Below is a small trained network, with its code and all its weights. Each question gives an input and a class and asks what happens when units are switched off, that is, made to give their printed mean instead of their output.

import numpy as np


def w(rows, s, z=0):
    codes = np.array(rows[::2]) - 128.0
    scale = np.full(codes.shape[1], s)
    scale[-1] = z or s
    return codes * scale


def f(y):
    return y / 2 * (1 + np.tanh(0.7978845608 * (y + 0.044715 * y**3)))


def log_softmax(a):
    a = a - a.max(-1, keepdims=True)
    return a - np.log(np.exp(a).sum(-1, keepdims=True))


def net(x, mask):
    res = np.array(x, float).reshape(1, 3) / 4 @ E
    y = f(res @ A[0][:, :-1].T + A[0][:, -1])
    res = res + np.where(mask, y, B[0][:, -1]) @ B[0][:, :-1]
    return log_softmax(res[-1] @ U[:, :-1].T + U[:, -1])


A, B = {}, {}
E = w([
[132,125,123],'x0',
[174,253,69],'x1',
[76,90,2],'x2',
],0.0096)
A[0] = w([
[236,154,118,138],'N0',
[125,135,143,176],'N1',
[109,192,72,122],'N2',
[130,102,127,146],'N3',
[70,130,136,51],'N4',
[124,193,106,76],'N5',
[95,109,66,94],'N6',
[23,168,56,118],'N7',
[110,158,128,254],'N8',
[97,60,177,85],'N9',
[247,169,219,66],'N10',
[91,204,183,220],'N11',
[177,86,87,187],'N12',
[154,172,67,102],'N13',
[72,119,56,99],'N14',
[98,13,114,114],'N15',
[61,86,254,137],'N16',
],0.013,0.0099)
B[0] = w([
[62,143,74,197],'N0',
[91,82,127,165],'N1',
[182,144,71,208],'N2',
[163,127,108,147],'N3',
[114,237,180,116],'N4',
[163,231,115,164],'N5',
[32,159,201,176],'N6',
[19,109,226,218],'N7',
[70,74,35,254],'N8',
[125,219,111,188],'N9',
[43,142,184,226],'N10',
[75,60,85,239],'N11',
[136,56,135,187],'N12',
[134,140,109,194],'N13',
[2,147,177,196],'N14',
[165,207,54,223],'N15',
[73,158,53,250],'N16',
],0.0082,0.0092)
U = w([
[107,90,67,254],'0',
[69,138,170,127],'1',
[133,208,46,100],'2',
[165,8,76,165],'3',
[205,123,139,29],'4',
[195,120,160,30],'5',
],0.014,0.008)

Each question gives the input, the list of numbers given to net, and the class t.
The units are the neurons (one row each of A and B). Each row of codes is followed by its name. A weight is (code - 128) times the scale printed after its matrix; where a second scale follows, it is the last column's (A, B and U).
mask holds one flag per neuron, in row order. A switched-off neuron (its flag False) gives its mean, the last column of its row in B, instead of its output. The means were averaged over made-up inputs and are rounded, as every weight is.
A unit's drop is (log p(t) with every unit on - log p(t) with that unit switched off) / (log p(t) with every unit on - log p(t) with every unit switched off).
The circuit of an input: a set's keep is (log p(t) with only the set's units on - log p(t) with every unit switched off) / (log p(t) with every unit on - log p(t) with every unit switched off). Starting from the 12 units with the biggest drops (on a tie, the unit counted first), units are removed one at a time, each time the one whose removal leaves the highest keep (on an exact tie, the one counted first), for as long as the keep stays at least 0.8.
circuit, biggest first: the units of the circuit, biggest drop first
top k neurons: the k neurons with the biggest drops, biggest first
drop when u is switched off: that unit's drop, to one decimal
input [5,5,-7], class 1: circuit, biggest first -> (N10)
input [0,-8,4], class 2: circuit, biggest first -> (N15 N9)
input [-2,-3,-3], class 3: circuit, biggest first -> (N14 N6)
input [6,6,-7], class 1: top 2 neurons -> (N10 N15)
input [0,-1,5], class 1: circuit, biggest first -> (N7 N14 N6)
input [5,-6,4], class 2: top 3 neurons -> (N15 N9 N11)
input [-1,5,5], class 1: top 4 neurons -> (N7 N14 N15 N6)
input [-4,5,-6], class 1: top 2 neurons -> (N10 N15)
input [4,-6,-4], class 2: circuit, biggest first -> (N9 N16 N15)
input [5,0,7], class 1: circuit, biggest first -> (N7 N14)
input [6,-2,8], class 1: circuit, biggest first -> (N7 N14)
input [8,6,-6], class 0: top 2 neurons -> (N11 N7)
input [4,3,-4], class 0: top 2 neurons -> (N7 N11)
input [-4,6,8], class 1: circuit, biggest first -> (N7)
input [1,4,6], class 1: top 3 neurons -> (N7 N14 N6)
input [3,-8,3], class 2: top 2 neurons -> (N15 N9)
input [1,-6,5], class 2: top 3 neurons -> (N15 N9 N11)
input [2,-8,-5], class 2: top 3 neurons -> (N9 N16 N15)
input [-6,5,-2], class 0: drop when N16 is switched off -> 0.2
input [-6,3,8], class 1: drop when N14 is switched off -> 0.1
input [8,6,-7], class 0: circuit, biggest first -> (N11)
input [-5,-8,2], class 2: drop when N15 is switched off -> 0.2
